Rows are numbered. After the first five, each row is followed by the numbers of the four nearest rows among all rows above it, by straight-line distance, nearest first.
(in the rows, 128 means zero)
0: [ 67  94 118  77 146 108 127 141 141 136 180  99 148 202 168 178 185  97
 116 135 118 135 192 116 117  71 157 102 132 130  71 129 118 110  80 101
 138]
1: [106 144 170 128 110 152 126 188 134 132 143 111 130 151 125 152 150 130
 115 113 137 142 120 129 133 100 118 103 133 115 104 153 149 138 135 132
 138]
2: [ 93 102 120 140 142 128 121 158 138 147 161 117 122 134 127  65 179 123
 100 140 121 127 144 132 147 110 111 119 123 114 140 141 135 120  71 109
 152]
3: [ 91 108 126 167 140  92 144 133 125 144 153 116 145 136 132 224 158 108
 107 135 102 144 148 139 126 105 144 132 128 124 114 208 118 123 116 119
  97]
4: [134 148 130 103 104 152 108 159 164 152 135 132 134 156 136 171 155 120
  93 110 163 111 145 114 121 121  91  83 129 111 110  87 137 151  99 133
 189]
5: [ 54 110 108 115 164 120 120 137 153 127 194 106 122 194 140 108 161 102
  92 147 124 116 151 124 140  75 140 103 125 143 105 126 111 128  31 113
 155]  0 2 1 4
6: [ 94 138 144  75 112 152 141 164 140 155 160 113 149 183 157 163 147 127
 136 126 136 146 156 105 124 103 131  80 119 120 117 135 118 114  94 132
 163]  1 4 0 5
7: [ 41  78  84 122 154  79 120 153 102 127 159  62 128 231 184 133 201  97
 116 135 109 138 155 127 143  86 117  85 140 146 123 111 131  95   1 119
 113]  5 0 2 6
8: [111  88 106 151 145 126 150  85 121 110 145 122 119 156 149 129 143 132
 105 139 117 131 108 129 115  95 145 163 126 129 138 120 133 109  77  96
 101]  2 5 3 1
9: [ 58 137 133  46 144 116 109 140 137 150 164  86 138 220 168 214 176 115
 100  88 139 129 158  91 125 102  91  84 153 120 104 116 119 134 130 126
 150]  6 0 4 1
10: [ 93 118 121  76 122 121 115 162 149 141 167  95 147 182 181 124 212  71
 118 129 153 137 157 119 132  54 145  94 115 144 102 123 129 122  84 123
 133]  0 6 5 2
11: [ 83 108 137 140 132 129 127 132 129 158 182 117 136 164 144 125 171  89
 131 137 107 121 149 128 144 104 124 105 138 155 111 143 137  95  48 148
 130]  5 2 10 6
12: [ 84 159 115  70 126 143 134 171 131 135 176  96 139 167 134 204 143 114
 130 117 148 134 160 116 117 114 130  92 122 161 115  85 113 123  75 134
 136]  6 9 4 0
13: [ 99 126 120  95 140 132 128 151 146 158 166  87 114 178 181 131 174  58
 100 112 158 131 183 120 123  41 128 101 126 141  97 143 116 105  99 124
 160]  10 0 6 5
14: [132 139 131  89 110 116 106 171 121 148 128  96 120 171 157 102 144 120
 127 113 154 119 153  99 124 123 109  77 135 124 131 146 150 133 107 117
 151]  6 1 4 2
15: [ 84 126 122 129 122 119  99 187 154 130 139 139 133 132 122  98 127 131
 128 108 168 134 153 135 126 110 120 138 129  97  86 137 111 107 109 153
 141]  1 2 14 6
16: [104  90 129 150 146 108 133 136 118 140 152 102 127 184 166  82 195  95
 105 143 116 164 146 136 141  81 122 120 128 156  98 102 118 106   1 137
 132]  11 5 7 2
17: [ 54 112 101 107 129 125 111 137 138 151 168  91 120 218 154 162 172  82
 108 145 146 146 156 128 120  55 140  95 102 131 104 122 124  95  82 103
 128]  0 10 13 5
18: [ 91  96 118 121 155 126 144 167 133 139 196  96 123 172 183 103 203  91
 102 112 116  95 150 128 131  50 131 105 134 113 113  84 139  95  83 129
 110]  10 13 11 5
19: [120 125 115  81 143 111 122 153 133 141 197  98 125 193 187  99 171  90
 118 136 151 128 157 134 133  58 117  94 100 124 105 127 142 106  83 122
 119]  10 13 18 17
20: [104  86 117 119 122 103 124 138 124 118 152 107 118 202 172 164 191  60
  85 121 115 121 158 148 122  39 129  94 116 156 120 173  94  92  51 115
 128]  17 13 10 0
21: [ 58  77 115 127 133 122 146 145 117 124 164 104 111 182 160 199 176  94
  96 137 131 168 148 131 125  51 148  97 129 156 119 172 115 111  55  93
 128]  20 17 0 5
22: [103 102 129 125 132 136 120 136 139 147 148 116 117 216 150 139 183  93
 120 135  99 152 124 121 105  93 136 111 150 119 109 129 133 122  38 126
 141]  11 16 5 17
23: [ 92  91 130 150 111 121 132 154  93 135 152 122 135 175 102   1 155  95
 119 170 103 121 137 137 135  89 114 122 113 154 118 137 138 124  30 104
 125]  2 16 11 5
24: [132 140 145 124 123 133 109 160 131 134 125 136 141 135 142  94 144 130
 151 103 119 115 139  85 120 146  99 119 122 124 110 143 135 141 113 127
 142]  14 1 15 2
25: [130 145 120 116 115 144 138 117 159 151 113 119 124 116 105 154 150 130
 126 123 120 113 122 122 139 121 130 107 139 116 111 101 128 119 134 132
 152]  4 1 24 6
26: [104 125 119 127 138 109 144 125 118 137 144 138 106 152 124  86 153 115
 111 159 123 159 126 152 125 103 141 131 120 131 135 151 129 116  93 129
 116]  2 8 11 22
27: [ 75  95 108 121 140 133  99 139 119 125 162 105 131 167 143 192 175 110
 113 142 129 148 127 127 134  80 129  93 156 125 109 166 124 113  34 130
 116]  21 22 11 17
28: [ 76 127 134  96 135 136 121 175 137 132 161  78 115 182 167 154 156  79
 101 117 144 118 185 140 142  74 135 106 134 131  91 172 129  86  83 148
 157]  13 10 17 0
29: [ 86 109 107 148 121 122 160 138  94 123 175 114 109 144 109 182 148 111
  98 117 133 154 152 144 109 112 124 117 118 134  95 114 109 113  35 108
 108]  27 21 11 8
30: [144 143 143 144 126 133 132 135 135 135 139 120 120 146 118  70 118 130
 121 133 149 121 129 113 138 122 119 130 134 111 101 101 135 133 139 126
 124]  24 25 15 26
31: [ 87  82  81 121 123 113 146 153 103 124 197  87 134 174 172  76 173  58
 126 143 107 144 166 118 121  68 145 102 151 154 106 156 120  90  44 111
 126]  11 16 5 19
32: [117 131 146 135 114 137 117 158 114 155 170 141  96 153 132 171 156  95
 136 125 124 160 147 137 112 100 131 119 138 163 132 133 128 123  95 143
 109]  11 1 26 29
33: [ 73 154 157  74 115 158 109 151 164 130 179 101 147 209 169 197 157 101
 134 106 166 116 151 111 126  95  83  79 136 121 110 147 124 134 114 143
 145]  9 6 12 28
34: [109  99 102 172 128 105 120  98 108 105 129 122 135 121 134 104 138 110
 110 158 103 122 121 136 129 121 123 116 146 139 127 122 129 113  83 129
 115]  8 26 2 11
35: [ 99 109 132 159 153 112 150 146 127  95 120 148 132 161 138  98 157  91
  92 137 134 155 109 128 117  93 134 127 107 154 115 138  90 112  75 104
 115]  26 8 34 2
36: [ 80 108 117 129 112 117 119 149 141 141 173  94 117 185 152 118 181  87
 135 148 116 149 125 113 114 102 144 125 118 123  99 146 122 106  34 136
 146]  22 11 5 16
37: [122 106 125 139 144 122 147 140 125 133 138 128 124 150 119  69 174  80
  95 150 117 152 147 134 133 100 143 151 142 152 109 166 139  94  66 104
 131]  26 2 35 11
38: [ 63  77 116 110 150  93 125 128 146 146 168 114 130 212 168 155 163  87
  92 126 106 158 159 114 117  40 151 116 118 149 133 132 102  97  37 151
 120]  20 17 21 5
39: [103  87 133  88 127 119 114 133 132 138 174  82 132 141 150  93 185  93
 100 165 118 158 108 128 127  80 129 117 124 112  95 191 141 102  71  89
 126]  36 37 2 26
40: [146 118 151 123 146 159 110 135 142 127 122 135 138 118 120 108 126 126
 143 100 163 119 113 135 140 144 109 139 151 127 113 104 142 152 141 142
 132]  30 24 25 1
41: [ 31 133 142 107 132 120 117 132 143 124 170 102 118 172 135  66 147  95
 122 120 117 130 140 115 117 111 105  76 118 115 105 169 112 130  13 104
 106]  5 36 11 2
42: [131 151 115  96 102 134 110 151 126 152 145 113 119 142 124  72 135 114
 139 108 136 116 132 125 124  97 128 125 123 119 118 128 131 145 125 142
 147]  30 24 14 15
43: [ 41  77 114 100 162 119 114 160 142 159 199 108 122 233 178  22 167  97
 110 147 136 152 184 135 134  66 146 100 113 136 113 136 130  92  42 126
 120]  5 31 19 16
44: [ 95  91 123 128 129 128 161 181 117 125 167 117 101 128 119 123 168 106
 112 112 113 142 138 141 130 110 142  94 123 138 110 127 114  99  63 121
 128]  29 11 2 26
45: [133 128 156 113 110 151 113 151 140 156 142 144 116 149 128 100 142 129
 125 124 136 114 115 132 128 117 119 133 124 119 105 176 138 148 110 136
 149]  42 24 1 30
46: [ 89 110 113  95 141 117 105 142 138 148 183  73 133 195 175  32 174 113
 135 141 134 139 176 123 122  53 127 100 136 118  83 146 136 111  70 140
 126]  19 43 31 10
47: [103  79 149 115 149 107 133 119 137 125 139 141 145 185 134 101 149 114
  85 159  99 160 107 145 140 139 144 133 133 113 128 135 123  94  64 124
 125]  26 37 35 8
48: [ 90 128 110 105 120 117 118 173 134 146 210  70 127 175 143 125 169  67
 142  99 135 148 145 126 103  37 139  54 123 142 101  99 123 132 102 119
  99]  10 19 17 13
49: [ 96 124 116 107 136 121 111 131 142 137 171  69 134 217 167  17 187  68
 118 127 120 129 179 126 123  66 119 105 133 128  87  60 108 118 112 115
 137]  46 19 18 10
50: [ 89 111 131 133 151 128 113 147 130 147 108 119 139 150 128 195 146 104
 104 136 143 135 155 129 132 129 134 124 106 128 127 135 152 128  93 129
 121]  32 3 1 27
51: [ 44  45 140 125 132  96 117 146  90 130 194  79 154 222 139 182 165 114
 117 117 108 136 151 141 126  50 131  76 137 139  89 171 135  83  15 112
 124]  21 27 7 38
52: [ 79  64 110  89 119 102 130 156 113 146 192  76 122 176 183 101 168 118
  88 144 119 141 135 147 121  73 112  95 128 154 127 108 133  92   1 115
 127]  16 7 31 5
53: [ 80 148 151  91 134 170 105 162 124 133 187  90 133 173 147 203 202  88
 123 114 165 133 155 120 134  75 141  84 106 121 102 209 122 102 114 113
 160]  28 33 6 13
54: [ 83 125 140  97 104 141 115 152 148 152 179 103 126 188 188 140 183 103
 107 132 135 131 161 102 123  52 116 107 136 133  98 132 135 141 102 129
 139]  10 13 19 6
55: [127 108 135 130 145 115 143 126 108 144 122 132 111 132 110  51 110 143
 140 163 137 123 112 143 136 132 165 134 131 158 142  87 111 115  86 116
  98]  26 30 34 8
56: [ 86  67  90 109 114 101 167 148 101 144 171  90 128 217 154   1 213  55
 126 179 115 145 123 151 128  28 154 117 133 146 112 124 117 103   1  93
 135]  31 23 16 43
57: [103 102 124 106 124 150 103 147 164 155 192  77 147 166 154 181 197 117
 137 115 129 112 132 130 140 104 112 116 130 131  97 114 138 115  80 121
 163]  54 6 11 10
58: [109 119 107 100 129 145 106 164 127 120 151 110 107 184 141 125 152 117
 136 133 104 120 139 119 129  95 126 130 124 138 120  79 116 124  66 115
 136]  22 36 44 5
59: [112  99 141 138 121 116 139 131 146 126 148 131 134 182 111  66 127 122
 107 128 116 113 165 113 124 125 155 108 127 125 130 107 122 113  41 141
 119]  47 2 26 11
60: [ 27 100 113 102 150 111 135 173 114 151 198  90 135 205 173   3 174 103
 114 157 136 140 188 137 112  91 145  89 116 136 105 150 127  97  24 138
 134]  43 46 31 5
61: [ 98 153 147 145 101 128 147 122 106 136 136 153 156 125 137 199 139 115
 116 111 118 126 167 121  99 136 116 126 134 140 139  98 130 121 124 123
 169]  25 50 32 4
62: [121 113 114 105 125 110 135 148 128 137 176  73 121 193 157 153 177  97
 112 139 132 113 181 106 131  48 114  80 129 137 112 138 110 130  71 124
 152]  13 54 10 19
63: [123 104 154 168 125 145 132 136 133 148 152 135 139 149 142 154 173  89
 120 107 107 133 122 120 109 112 125 100 146 116 105 108 129 133  89 110
 134]  22 32 11 44
64: [ 96 122 129  79 124 150 122 185 129 158 217  92 133 192 168 186 179 129
 136 124 135 101 172 129 132  68 121  79 121 130  89 118 101 113 121 139
 156]  6 54 57 62
65: [ 67 149 140 105 119 142 113 195 164 132 180  97 146 153 148 255 151  90
 125 119 155 136 159 114 129  61 103 109 134 123 120  99 122 118 119 144
 148]  12 33 64 6
66: [110 110 112 165 123 118 140 137 131 143 139 143 112 171 139  75 129 110
 108 138 122 169 147 151 120 107 137 143 122 139 127 139 151 111  49 139
 132]  26 37 59 2
67: [ 56 105  99 114 113 139 140 140 125 152 166  82 134 175 156 135 174  85
  97 142  97 147 124 136 145 126 141  92 134 121 115 106 130 115  37 145
 137]  36 11 22 5
68: [122 102 111 112 119 137 131 113 119 128 161 100 133 175 169 114 140 103
 140 127 117 136 132 143 139  81 111  89 149 138 132 141 122 123  61 134
 129]  11 22 58 62
69: [137 111 143 130 133 141 114 120 151 138 123 146 129 130 117  90 142 101
 133 132  96 153 128 119 119 132 136 152 123 137 124 160 117  99 113 122
 130]  26 45 37 24
70: [142 144 122 136 128 141 155 138 119 104 127 123 121 155 143  83 148 100
 128 124 110 133 139 118 138 108 129 122 142 136 123  81 118 132 123 137
 118]  30 42 58 26
71: [ 98  70 134 158 104  65 143 126 123 141 133 120 138 159 142  25 148  87
 104 139 117 165 123 143 125  87 131 135 131 141 135 124 114  96  45 115
 129]  66 23 37 16
72: [ 77 116 147  80 144 111 126 155 130 166 175 104 124 190 180 100 168  82
 128 142 110 125 153 123 149  88 140  89 122 130 103 127 110 113  94 106
 128]  19 10 54 13
73: [ 63 120 127  73 116 139 109 152 141 158 201  61 136 177 165  76 145  74
 118 127 141 100 147 110 128  64 128  40 105 143  66 106 148 113 120 106
 144]  72 48 19 10
74: [ 77 119 120 118 113 106 130 147 127 117 183  92 130 182 155 115 183 106
 124 128 115 131 123 101 125 111 127  90 125 126 120 130 130 127  53 133
 125]  36 67 11 22
75: [100 119 102 126 157 101 132 138 136 139 126 153  99 127 131 114 136 126
 117 113 133 130 129 115 118 107 127 126 118 123 136 167 120 125 118 136
 118]  26 69 45 15
76: [107 103 123 154 150 130 133 134 144 127 148 134 104 171 136 109 149  98
 125 128 143 129 131 114 127 102 139 118 107 110 135 143 126 121  82  98
 127]  26 75 35 2
77: [ 99  87 106 166 112 103 123 133 127 130 170  96 109 161 146 138 171 114
 115 142 129 167 131 127 147 109 125  91 110 147 108 159 144 128  49 113
 118]  74 36 11 27
78: [ 89 121 134 141 115 111 147 114 134 133 125 126 117 165 117 129 137 119
 104 108 122 121 139 140 138 127 140 126 123 139 101 161 117 134  81 105
 115]  76 26 75 35
79: [ 93 101 121 105 138 140 143 149 128 143 186 111 136 207 170 166 190  75
 122 105 110 123 148 127 127  75 154 100 138 133 121 154 127 101  71 144
 143]  22 11 28 0
80: [ 55 112 122 129 141 122 129 131 139 109 172 103 114 179 188 129 171 101
 115 141 128 153 130 138 159  75 137 118 127 111 107 168  79 102  12 141
 111]  36 27 5 74
81: [120  82 130 134 118  99 130 153 122 154 144 117 130 161 138 120 180 105
 115 119 117 142 150 120 130 122 139 120 131 127 112 122 130  92  84 125
 135]  44 11 63 76
82: [118 100 111 143 108 139 129 139 125 118 151 121 119 149 123 107 160 121
 143 119 112 129 135 116 129 122 107 118  98 131 144 115 113 129  76 136
 130]  76 58 81 2
83: [ 90 140 130 124 114 116 129 145 116 155 141 139 114 136 129  77 131 105
 137 133 146 150 155 117 132  99 118 129 131 140 134 129 129 123 124 138
 139]  42 26 75 30
84: [114  93 134 158 137 113 135 132 128 111 150  77 117 153 131 190 154  83
 105 121 117 126 146 138 146 121 145 138 107 123 103 161 101 118  70 118
 121]  78 3 50 29
85: [ 78 146 128  84 125 114 103 164 152 148 181 101 157 189 190 119 151 110
 131 128 139 121 171 119 118  98 112 116 104 130 124 150 123 124  44 138
 115]  19 74 54 72
86: [101  71 143 106 131 102 143 145 117 124 175  85 121 184 147  86 185  87
 120 176 100 153 176 139 101  67 156  85 139 153 125 134 130  85  18 102
 136]  31 52 16 36
87: [140 143 142 104 143 155 136 168 135 154 140 141 150 131 120 215 149 118
 129 146 142 144 143 132 132 114 127 123 129 144 124 133 133 122 126 147
 133]  50 32 1 25
88: [ 97 101 113 115 124 115 149 149 125 128 154  90 127 199 159 165 174 106
  97 169 137 137 149 166 117  86 147 106 112 127 132 180 125 101  15 130
 128]  27 21 20 36
89: [ 51  68  96 115 136 112 126 139 123 142 167  86 101 186 165 109 194  85
 105 141 122 137 146 123 117  69 141 105 133 129  93 151 142  83  26 127
 103]  36 31 52 7
90: [ 71 118 145  92 120 128 154 131 105 114 146  90 111 171 158 102 176 105
 136 111 124 115 127 134 113 111 122  94 135 130 121 132 145 114  70 133
 126]  74 68 11 44
91: [125 162 143 101 105 160  97 190 141 113 189  70 126 149 122 113 160 117
 123 130 128 128 160 124 136  96 105  81 139 114 101 122 140 153 142 107
 155]  1 14 42 54
92: [127 135 117 124 112 142 107 135 125 124 154 115 132 139 138  84 157 126
 105 105 127 142 126 110 102 103 127 122 128 142  86  88 138 119 106 145
 147]  42 70 30 82
93: [119 118 126 139 113 134 133 155 133 160 157 128  94 163 131  55 136 121
 126 156 124 115 144 128 129  98 103 139 124 136 120 245 114 114  72 110
 125]  45 37 26 2
94: [123 146 118 127 143 160 124 154 146 146 109 127 153 115 128 108 118 115
 129 104 161 114 123 109 112 120 105 112 151  99 139 110 164 136 146 129
 141]  40 30 24 25
95: [ 54  91 141 134 128 121 124 205 141 138 193  77 105 200 177   1 182 104
  92 142 126 130 161 139 136  74 123  77 119 108 116 126 109  83   1 105
 103]  60 43 46 52
96: [ 38 120 122 111 155 120 128 160 140 124 209 101 122 200 161  61 162  92
  99 130 127 148 173 109 136  72 115  93 128 144 105 112 132  92  20 120
 117]  43 5 60 95
97: [122 138 128 122 107 143 156 150 130 141 139 108 130 172 136  51 146 108
 106 109 132 143 137 134 126  90 135 122 111 134 108 105 137 119  55 113
 113]  66 59 92 70
98: [ 89 106 114 113 166 120 148 130 122 137 181 100 126 210 185 100 222  94
 133 142 122 152 158 132 135  76 121 109 115 136  97 155 105 110  87 117
 130]  72 19 10 79
99: [ 88  95 121 167 149  91 122 145 127 106 135 129 135 153 112  83 146 110
 113 133 115 146 118 131 124 123 122 149 126 130 125 136 118  82  78 114
  92]  35 34 26 47
100: [ 70  98 121 129 142 100 141 148 117 148 198  69 114 214 172 189 184  78
  92 150 100 141 154 139 110  65 148  92 124 164 121  57 120  86   1 128
 106]  7 38 52 17
101: [ 98 109 115  52 132 131 119 149 147 142 171  86 124 175 139  54 189  79
 104 128 124 135 179 134 117  59 122  74 139 129 101 116 130 106  76 113
 122]  46 19 10 72
102: [ 93  72 121 142 108 135 111 130 142 152 169  76 111 166 151 181 164  98
 111 165 109 154 129 147 124  82 127  79 133 118 118 148 125 105  32 103
 122]  27 77 88 21
103: [124 108 141 109 112 149 102 158 119 155 162  76 125 192 144 162 163 126
 115 105 134 137 153 126 132  84 101  86 124 123 118  91 146 129  29 125
 123]  58 57 22 62
104: [107  51 111 186 139 101 146 118 128 141 134 120 122 150 135  54 152  80
 114 133  98 156 135 125 144 101 129 131 112 162 143 123 132  95  41 117
 118]  71 66 99 37
105: [ 19  85 105 137 147 124 138 162 146 123 163  90 116 249 177 158 188  97
  75 177 126 124 154 138 125  64 127  85 132 142 111 186 134  93   1 111
 118]  88 89 7 21
106: [ 90 133 138 127 128 124 142 139 139 142 124 133 145 113 109 184 141 140
 135 128 143 132 124  97 135 115 128 116 123 153 115 119 126 134 123 123
 129]  25 87 50 61
107: [102  63 118 148 127  99 132 150 104 129 186  70 125 202 170  87 192 110
  89 134 104 121 157 135 126  63 128  94 119 136 121 156 104  97  12 104
 105]  52 89 86 31
108: [ 54  79 100  99 150 106 126 141 135 126 196 125 112 210 168 132 165  90
 124 145 112 143 151 150 126  34 146 124 108 145 125 134 133 120  73 120
 118]  38 17 5 89
109: [ 84 107 109 133 133 112 117 133 120 116 164 108 146 165 148 154 172  77
 114 120 113 133 157 118 117  66 129 102 120 168 154 100 131 114  64 140
 124]  11 74 38 79
110: [ 50 144 147  91 119 148 128 162 133 131 199  96 136 175 151 174 177  82
 107 112 128 126 170 121 115  67 112  87 134 130  83 128 135 114 136 117
 156]  54 64 33 28
111: [ 94  70 121 169 128  99 147 166 116 143 134 136 125 149 136 233 158  81
 112 139 102 150 168 124 122  90 148 136 113 136 107 165 113  96 100  96
 105]  3 84 21 50
112: [ 83  92 113 108 137 122 101 151 136 144 166  97 116 182 174  21 174 123
 117 166 114 152 137 128 156  68 153 122 139 130 126 139 118 120  22 135
 156]  46 43 16 60
